Below are the code and all the weights of a small trained network. Each question names an input and a target symbol and asks about switching units off, where a switched-off unit gives its printed mean instead of its output.

import numpy as np


def w(rows, s, z=0):
    codes = np.array(rows[::2]) - 128.0
    scale = np.full(codes.shape[1], s)
    scale[-1] = z or s
    return codes * scale


def f(y):
    return np.maximum(y, 0)


def softmax(a):
    e = np.exp(a - a.max(-1, keepdims=True))
    return e / e.sum(-1, keepdims=True)


def log_softmax(a):
    a = a - a.max(-1, keepdims=True)
    return a - np.log(np.exp(a).sum(-1, keepdims=True))


def net(x, mask):
    ids = ['Δαβηθμτ'.index(c) for c in x.split()]
    T = len(ids)
    res = E[ids] + P[:T]
    u = 0
    for l in range(3):
        q, k, v = (res @ M[l].T for M in (Q, K, V))
        z = softmax(np.where(np.tri(T) > 0, q @ k.T / 3**0.5, -1e9)) @ v
        res = res + np.where(mask[u], z, O[l][:, -1]) @ O[l][:, :-1]
        u += 1
        y = f(res @ A[l][:, :-1].T + A[l][:, -1])
        res = res + np.where(mask[u : u + 4], y, B[l][:, -1]) @ B[l][:, :-1]
        u += 4
    return log_softmax(res[-1] @ U[:, :-1].T + U[:, -1])


Q, K, V, O, A, B = {}, {}, {}, {}, {}, {}
E = w([
[63,33,168,119,99],'Δ',
[43,100,224,111,105],'α',
[152,8,83,176,84],'β',
[127,49,160,141,151],'η',
[153,214,153,178,99],'θ',
[72,208,112,94,72],'μ',
[57,100,15,43,188],'τ',
],0.011)
P = w([
[144,116,148,58,133],'0',
[94,185,148,200,191],'1',
[73,55,148,154,127],'2',
[158,122,71,62,6],'3',
[39,205,39,208,167],'4',
[138,43,127,172,98],'5',
],0.012)
Q[0] = w([
[111,131,156,243,124],'L0H0',
[231,91,180,29,137],'L0H0',
[76,2,164,212,8],'L0H0',
],0.0076)
K[0] = w([
[116,217,94,212,137],'L0H0',
[195,97,209,73,38],'L0H0',
[144,181,1,107,61],'L0H0',
],0.0092)
V[0] = w([
[245,254,141,162,131],'L0H0',
[145,150,9,138,131],'L0H0',
[169,116,115,159,235],'L0H0',
],0.0044)
O[0] = w([
[254,148,182,177,80,1],'L0H0',
[105,121,109,178,125,156],'L0H0',
[127,145,192,155,201,53],'L0H0',
],0.0065,0.0023)
A[0] = w([
[143,124,156,197,119,253],'L0N0',
[183,167,136,214,206,48],'L0N1',
[126,51,158,98,136,106],'L0N2',
[117,254,153,149,166,96],'L0N3',
],0.0093,0.0022)
B[0] = w([
[98,77,97,204,63,231],'L0N0',
[174,203,107,157,254,179],'L0N1',
[154,102,208,109,163,254],'L0N2',
[148,188,104,41,83,217],'L0N3',
],0.0088,0.0039)
Q[1] = w([
[76,212,16,185,71],'L1H0',
[32,253,219,114,105],'L1H0',
[30,145,186,60,112],'L1H0',
],0.0078)
K[1] = w([
[37,203,1,159,124],'L1H0',
[57,242,211,104,82],'L1H0',
[70,147,182,62,103],'L1H0',
],0.0075)
V[1] = w([
[164,189,72,119,194],'L1H0',
[225,81,2,34,38],'L1H0',
[59,169,147,205,104],'L1H0',
],0.0057)
O[1] = w([
[133,62,125,89,168,6],'L1H0',
[46,222,248,49,181,34],'L1H0',
[191,150,3,133,122,227],'L1H0',
],0.0066,0.0015)
A[1] = w([
[24,125,123,44,73,1],'L1N0',
[173,65,254,87,182,125],'L1N1',
[51,113,32,59,147,101],'L1N2',
[166,234,71,126,225,185],'L1N3',
],0.0064,0.004)
B[1] = w([
[254,133,74,154,105,225],'L1N0',
[241,141,170,92,89,217],'L1N1',
[185,44,45,122,115,253],'L1N2',
[220,155,161,77,206,244],'L1N3',
],0.0075,0.0044)
Q[2] = w([
[109,246,154,79,152],'L2H0',
[138,137,114,74,25],'L2H0',
[219,131,152,150,55],'L2H0',
],0.011)
K[2] = w([
[176,156,236,180,152],'L2H0',
[216,60,188,7,53],'L2H0',
[204,179,82,121,2],'L2H0',
],0.0071)
V[2] = w([
[73,37,34,100,217],'L2H0',
[125,80,154,45,160],'L2H0',
[254,220,110,22,140],'L2H0',
],0.0053)
O[2] = w([
[119,97,247,163,240,164],'L2H0',
[111,109,211,32,118,168],'L2H0',
[152,3,9,21,165,254],'L2H0',
],0.0063,0.0076)
A[2] = w([
[231,172,3,9,147,45],'L2N0',
[202,94,173,191,27,2],'L2N1',
[105,134,123,32,230,11],'L2N2',
[74,160,58,230,194,85],'L2N3',
],0.0062,0.0059)
B[2] = w([
[111,98,191,156,113,250],'L2N0',
[254,223,132,179,115,140],'L2N1',
[118,141,136,135,66,161],'L2N2',
[150,202,162,102,52,154],'L2N3',
],0.013,0.016)
U = w([
[40,133,179,206,123,91],'Δ',
[93,89,2,143,96,173],'α',
[204,156,79,171,76,2],'β',
[172,177,119,108,211,219],'η',
[146,116,171,177,150,42],'θ',
[99,161,172,44,84,143],'μ',
[34,85,121,153,245,215],'τ',
],0.0092,0.0072)

Each question gives the input, a string of symbols that net reads in full, and the target symbol t.
The units are the heads (3 rows each of Q, K, V and O) and the neurons (one row each of A and B). Each row of codes is followed by its name. A weight is (code - 128) times the scale printed after its matrix; where a second scale follows, it is the last column's (O, A, B and U).
mask holds one flag per unit, layer by layer, with each layer's heads first. A switched-off unit (its flag False) gives its mean, the last column of its rows in O or B, instead of its output. The means were averaged over made-up inputs and are rounded, as every weight is.
A unit's drop is (log p(t) with every unit on - log p(t) with that unit switched off) / (log p(t) with every unit on - log p(t) with every unit switched off).
The circuit of an input: a set's keep is (log p(t) with only the set's units on - log p(t) with every unit switched off) / (log p(t) with every unit on - log p(t) with every unit switched off). Starting from the 12 units with the biggest drops (on a tie, the unit counted first), units are removed one at a time, each time the one whose removal leaves the highest keep (on an exact tie, the one counted first), for as long as the keep stays at least 0.8.
circuit, biggest first: the units of the circuit, biggest drop first
unit that matters most: the unit with the biggest drop
top k neurons: the k neurons with the biggest drops, biggest first
top k neurons in layer l: the k neurons of layer l with the biggest drops, biggest first
input θ Δ θ, target β: top 4 neurons -> L0N0, L2N1, L1N3, L2N0
input μ θ Δ τ, target μ: top 3 neurons -> L2N2, L2N0, L0N0
input β θ β τ Δ μ, target τ: circuit, biggest first -> L2H0, L1N2, L2N3
input μ η Δ β, target μ: circuit, biggest first -> L1H0
input θ Δ θ η μ, target μ: top 2 neurons in layer 0 -> L0N3, L0N0
input β Δ Δ β Δ α, target Δ: circuit, biggest first -> L2H0, L0N3, L1H0
input τ μ μ, target τ: circuit, biggest first -> L2H0, L2N3, L1N2
input Δ θ β θ α Δ, target β: circuit, biggest first -> L2N1, L0H0
input Δ Δ α μ β, target β: circuit, biggest first -> L2N3, L2H0, L2N0, L0N3
input μ Δ θ μ η, target η: top 2 neurons in layer 2 -> L2N0, L2N3
input β β θ θ α, target α: top 2 neurons -> L0N3, L0N1
input Δ η μ, target α: top 2 neurons in layer 1 -> L1N1, L1N3
input θ β η α β θ, target β: circuit, biggest first -> L2H0, L0N0, L2N1
input η θ Δ, target β: unit that matters most -> L0H0
input Δ μ Δ Δ Δ, target Δ: top 3 neurons in layer 1 -> L1N1, L1N3, L1N0
input θ η Δ Δ Δ β, target Δ: top 2 neurons -> L1N2, L0N3
input η β θ θ, target α: top 3 neurons in layer 0 -> L0N3, L0N2, L0N1
input θ Δ Δ τ Δ α, target τ: top 2 neurons -> L1N2, L0N3
input τ μ θ, target τ: top 2 neurons -> L1N2, L1N0
input Δ θ Δ α μ, target μ: top neuron -> L0N3
input θ μ η, target α: top 2 neurons -> L0N3, L1N3
input θ τ η, target τ: top 2 neurons -> L1N3, L1N2
input θ α μ Δ η, target η: top 3 neurons in layer 2 -> L2N3, L2N0, L2N2
input μ Δ Δ, target α: top 2 neurons -> L0N2, L2N0
input θ α η, target β: top 2 neurons -> L2N1, L2N0
input τ θ β, target τ: top 2 neurons -> L1N2, L1N0
input θ Δ Δ μ β Δ, target α: top neuron -> L1N0
input θ η α τ, target μ: top 4 neurons -> L2N0, L2N2, L0N0, L0N2
input η Δ θ η β, target β: top 2 neurons in layer 2 -> L2N3, L2N0
input τ η θ θ η η, target β: top 2 neurons -> L2N1, L0N2
